In the rows, zero is written as 128.
Each row of numbers belongs to one of the nodes below and depends on some of the facts about them. Some rows are named. Which node is each other row?

Named rows:
[129 132 139 131  93 124 111 124 117]: kipi
[117 138 124 130 121 120 120 138 113]: dramul
[106 130 122 118 146 126 118 142 103]: fleze
[113 134 100 111  95 150  85 184 116]: zakik
[148 141 166 166 136  75 113  78 110]: drobefor
[199 143 126 194 197 174 126 133 133]: budrus
[121 101 249 130 139  71 182 124 207]: liklo
[147 147 164 168 167 101 119 116 117]: kamitral
[114 136 128 129 121 106 101 151 117]: treklus
[108 109  86  88  89 145 142  88 104]: trodraskun
[116 137 125 125 150 155 105 161 101]: skavul
[108 110  86  88  89 145 144  86 104]: kletros
[123 130 126 127  90  96 113  99 109]: toklur
[157 139  89 144 148 172 137 140 138]: traplal
[114 143 128 134 112 111  88 142  92]: relutol

Some facts about the nodes:
sivuk | ζ e | σ kote
skavul | ζ g | σ kote
boplon | ζ d | σ budrus
poful | ζ b | σ flasku
kube | ζ c | σ kogrim
madok | ζ d | Λ kote | σ klebrel
neplu | ζ c | Λ relutol | σ tidru
liklo | ζ c | Λ kote | σ budrus
dramul | ζ f | σ pilakem
kipi | ζ c | σ tidru
kletros | ζ a | Λ skavul | σ klebrel
fleze | ζ g | σ flasku
trastes | ζ b | σ klebrel
toklur | ζ c | Λ kogrim | σ drepano
plestuni | ζ c | σ kogrim
bruflom | ζ g | Λ kote | σ klebrel
kamitral | ζ f | σ budrus
tremun | ζ g | Λ budrus | σ budrus
drobefor | ζ c | Λ zakik | σ budrus
pezi | ζ c | Λ fabrupu | σ budrus
treklus | ζ d | σ drepano
trodraskun | ζ a | Λ pilakem | σ klebrel
vimi | ζ e | Λ budrus | σ pilakem
fitri | ζ a | σ budrus
relutol | ζ e | Λ kube | σ traplal
nagres | ζ a | Λ traplal | σ tidru
lastanel | ζ e | Λ kote | σ fabrupu
klazum | ζ c | σ budrus
marol | ζ c | σ drepano
grutis | ζ e | σ fabrupu
skesek | ζ a | σ klebrel
droklun | ζ g | σ kote
zakik | ζ d | σ klebrel

Name these rows:
Some rows may be nodes named above.
[109 134 119 126 111  86  92 121  95]  vimi
[114 144 129 134 111 112  88 142  92]  relutol
[114 144 128 134 111 110  89 141  93]  relutol
[153 137 171 158 164 138 144  77 105]  fitri
[ 78  89 207  86 113  76 168 168 201]  lastanel
[ 59  73 158  48 118 107 184 175 201]  bruflom
[153 136 171 157 165 139 145  76 105]  fitri
[ 60  74 158  48 120 105 184 176 200]  bruflom
[123 130 125 127  90  96 113 100 109]  toklur
[141 148 138 145  95 156  94 143 102]  kube
[115 135 127 129 121 107 101 152 117]  treklus
[119 136 108 124 143 155 162 114 108]  poful
[125 133 119 131  89  97 107  96 101]  neplu
[138 120  52 102 121 159 137 128 159]  klebrel
[139 147 169 167 166  87 101 130 116]  boplon
[156 145 182 170 139 104 112 101 117]  klazum
[116 114 101  92  92 172 140 112 111]  skesek
[145 103 180 114 157 207 192 215 243]  kote
[110 121  77  96 116 169 156 126 115]  trastes
[119 138 123 130 121 120 119 139 114]  dramul
[ 68  79 164  62  92  89 168 186 213]  madok
[128 141 142 154 190  81 113  96  91]  tremun
[120 121 116 115 117 131 147  75  98]  nagres

